Below are the code and all the weights of a small trained network. Each question names an input and a target symbol and asks about switching units off, where a switched-off unit gives its printed mean instead of its output.

import numpy as np


def w(rows, s, z=0):
    codes = np.array(rows[::2]) - 128.0
    scale = np.full(codes.shape[1], s)
    scale[-1] = z or s
    return codes * scale


def f(y):
    return y / 2 * (1 + np.tanh(0.7978845608 * (y + 0.044715 * y**3)))


def softmax(a):
    e = np.exp(a - a.max(-1, keepdims=True))
    return e / e.sum(-1, keepdims=True)


def log_softmax(a):
    a = a - a.max(-1, keepdims=True)
    return a - np.log(np.exp(a).sum(-1, keepdims=True))


def net(x, mask):
    ids = ['αβγηθλξστφψ'.index(c) for c in x.split()]
    T = len(ids)
    res = E[ids] + P[:T]
    u = 0
    for l in range(2):
        r = res
        for j in range(2):
            rows = slice(3 * j, 3 * j + 3)
            q, k, v = (r @ M[l][rows].T for M in (Q, K, V))
            z = softmax(np.where(np.tri(T) > 0, q @ k.T / 3**0.5, -1e9)) @ v
            o = O[l][rows]
            res = res + np.where(mask[u + j], z, o[:, -1]) @ o[:, :-1]
        u += 2
        y = f(res @ A[l][:, :-1].T + A[l][:, -1])
        res = res + np.where(mask[u : u + 8], y, B[l][:, -1]) @ B[l][:, :-1]
        u += 8
    return log_softmax(res[-1] @ U[:, :-1].T + U[:, -1])


Q, K, V, O, A, B = {}, {}, {}, {}, {}, {}
E = w([
[196,146,216],'α',
[121,106,122],'β',
[62,237,128],'γ',
[86,42,115],'η',
[170,117,211],'θ',
[92,219,162],'λ',
[143,165,180],'ξ',
[39,128,183],'σ',
[158,159,168],'τ',
[252,64,122],'φ',
[22,180,143],'ψ',
],0.019)
P = w([
[134,192,4],'0',
[173,161,19],'1',
[179,152,65],'2',
[192,149,55],'3',
[192,153,65],'4',
[209,129,69],'5',
[197,130,84],'6',
[219,124,81],'7',
],0.0027)
Q[0] = w([
[80,181,137],'0.h0',
[57,116,124],'0.h0',
[88,182,120],'0.h0',
[190,92,164],'0.h1',
[135,161,248],'0.h1',
[141,76,93],'0.h1',
],0.016)
K[0] = w([
[29,171,157],'0.h0',
[34,83,124],'0.h0',
[65,195,104],'0.h0',
[191,118,133],'0.h1',
[107,133,217],'0.h1',
[203,4,100],'0.h1',
],0.015)
V[0] = w([
[148,63,88],'0.h0',
[107,179,136],'0.h0',
[183,150,91],'0.h0',
[9,173,134],'0.h1',
[124,85,72],'0.h1',
[175,82,174],'0.h1',
],0.013)
O[0] = w([
[32,217,135,139],'0.h0',
[158,90,1,130],'0.h0',
[102,147,176,60],'0.h0',
[173,40,71,254],'0.h1',
[86,135,196,158],'0.h1',
[114,139,136,79],'0.h1',
],0.0074,0.0062)
A[0] = w([
[57,216,231,102],'0.n0',
[248,112,196,204],'0.n1',
[196,114,161,91],'0.n2',
[142,158,219,109],'0.n3',
[158,78,96,223],'0.n4',
[87,42,129,148],'0.n5',
[138,104,84,251],'0.n6',
[174,177,146,58],'0.n7',
],0.013,0.0031)
B[0] = w([
[160,91,82,253],'0.n0',
[3,191,73,158],'0.n1',
[57,175,74,139],'0.n2',
[130,107,62,171],'0.n3',
[155,156,170,220],'0.n4',
[55,138,192,214],'0.n5',
[198,159,220,205],'0.n6',
[105,121,144,135],'0.n7',
],0.0083,0.015)
Q[1] = w([
[104,77,167],'1.h0',
[106,113,141],'1.h0',
[220,60,174],'1.h0',
[162,181,251],'1.h1',
[117,113,163],'1.h1',
[108,227,108],'1.h1',
],0.012)
K[1] = w([
[120,145,221],'1.h0',
[181,91,176],'1.h0',
[145,64,135],'1.h0',
[102,189,151],'1.h1',
[91,109,61],'1.h1',
[106,176,2],'1.h1',
],0.0092)
V[1] = w([
[160,79,2],'1.h0',
[98,22,122],'1.h0',
[114,31,106],'1.h0',
[147,157,172],'1.h1',
[101,87,95],'1.h1',
[153,207,41],'1.h1',
],0.0094)
O[1] = w([
[100,166,186,84],'1.h0',
[185,172,143,178],'1.h0',
[59,15,66,168],'1.h0',
[119,137,99,142],'1.h1',
[140,101,135,132],'1.h1',
[133,13,3,1],'1.h1',
],0.0053,0.006)
A[1] = w([
[134,68,106,255],'1.n0',
[59,2,43,94],'1.n1',
[220,208,109,140],'1.n2',
[82,46,149,99],'1.n3',
[76,183,104,100],'1.n4',
[112,160,106,50],'1.n5',
[215,152,130,70],'1.n6',
[242,65,169,13],'1.n7',
],0.0093,0.0083)
B[1] = w([
[113,208,149,253],'1.n0',
[176,107,149,227],'1.n1',
[135,134,78,236],'1.n2',
[111,85,133,190],'1.n3',
[79,66,127,157],'1.n4',
[110,4,93,114],'1.n5',
[134,96,76,202],'1.n6',
[81,77,96,243],'1.n7',
],0.013,0.0066)
U = w([
[161,11,124,144],'α',
[200,124,208,101],'β',
[137,110,43,35],'γ',
[60,107,153,167],'η',
[76,101,66,85],'θ',
[88,158,63,229],'λ',
[130,142,102,97],'ξ',
[73,73,61,2],'σ',
[172,214,88,122],'τ',
[158,246,151,233],'φ',
[79,189,63,92],'ψ',
],0.013,0.0081)

Each question gives the input, a string of symbols that net reads in full, and the target symbol t.
The units are the heads (3 rows each of Q, K, V and O) and the neurons (one row each of A and B). Each row of codes is followed by its name. A weight is (code - 128) times the scale printed after its matrix; where a second scale follows, it is the last column's (O, A, B and U).
mask holds one flag per unit, layer by layer, with each layer's heads first. A switched-off unit (its flag False) gives its mean, the last column of its rows in O or B, instead of its output. The means were averaged over made-up inputs and are rounded, as every weight is.
A unit's drop is (log p(t) with every unit on - log p(t) with that unit switched off) / (log p(t) with every unit on - log p(t) with every unit switched off).
The circuit of an input: a set's keep is (log p(t) with only the set's units on - log p(t) with every unit switched off) / (log p(t) with every unit on - log p(t) with every unit switched off). Starting from the 12 units with the biggest drops (on a tie, the unit counted first), units are removed one at a time, each time the one whose removal leaves the highest keep (on an exact tie, the one counted first), for as long as the keep stays at least 0.8.
circuit, biggest first: the units of the circuit, biggest drop first
k most important neurons: the k neurons with the biggest drops, biggest first
top k neurons in layer l: the k neurons of layer l with the biggest drops, biggest first
drop of u: that unit's drop, to one decimal
input ψ η φ η η, target λ: circuit, biggest first -> 0.h1, 0.n0, 0.n3
input θ η η η β η ψ φ, target λ: 3 most important neurons -> 0.n3, 0.n1, 0.n6
input η α λ η α θ ψ β, target φ: 2 most important neurons -> 1.n7, 0.n5
input η ψ ψ γ η γ σ, target β: top 2 neurons in layer 0 -> 0.n5, 0.n6
input α η η τ φ ψ η η, target λ: top 3 neurons in layer 0 -> 0.n6, 0.n1, 0.n0
input γ λ τ, target λ: circuit, biggest first -> 0.n1, 0.h0
input ψ η η σ ψ, target α: circuit, biggest first -> 0.h0, 0.h1
input γ β η ξ ξ θ, target σ: circuit, biggest first -> 0.n1, 1.n4, 0.n6, 1.h1
input η τ β η η γ σ ψ, target α: most important neuron -> 0.n6
input θ η η φ, target τ: 4 most important neurons -> 0.n0, 1.n0, 1.n1, 0.n3
input ψ η η η γ, target γ: 4 most important neurons -> 0.n6, 1.n2, 1.n7, 1.n6
input ψ ψ ξ ξ ψ ψ φ ξ, target λ: 3 most important neurons -> 0.n1, 0.n2, 1.n4
input β β η λ, target τ: top 2 neurons in layer 0 -> 0.n1, 0.n6
input ξ ξ γ, target γ: top 2 neurons in layer 0 -> 0.n6, 0.n4
input η ψ η λ η ψ τ τ, target λ: top 2 neurons in layer 0 -> 0.n1, 0.n2
input γ ψ η γ λ ξ, target λ: most important neuron -> 0.n2
input η η η η η η η, target η: drop of 0.h0 -> 0.4
input β β η, target η: drop of 1.h0 -> 0.0
input β τ α λ, target τ: drop of 0.h0 -> 0.2
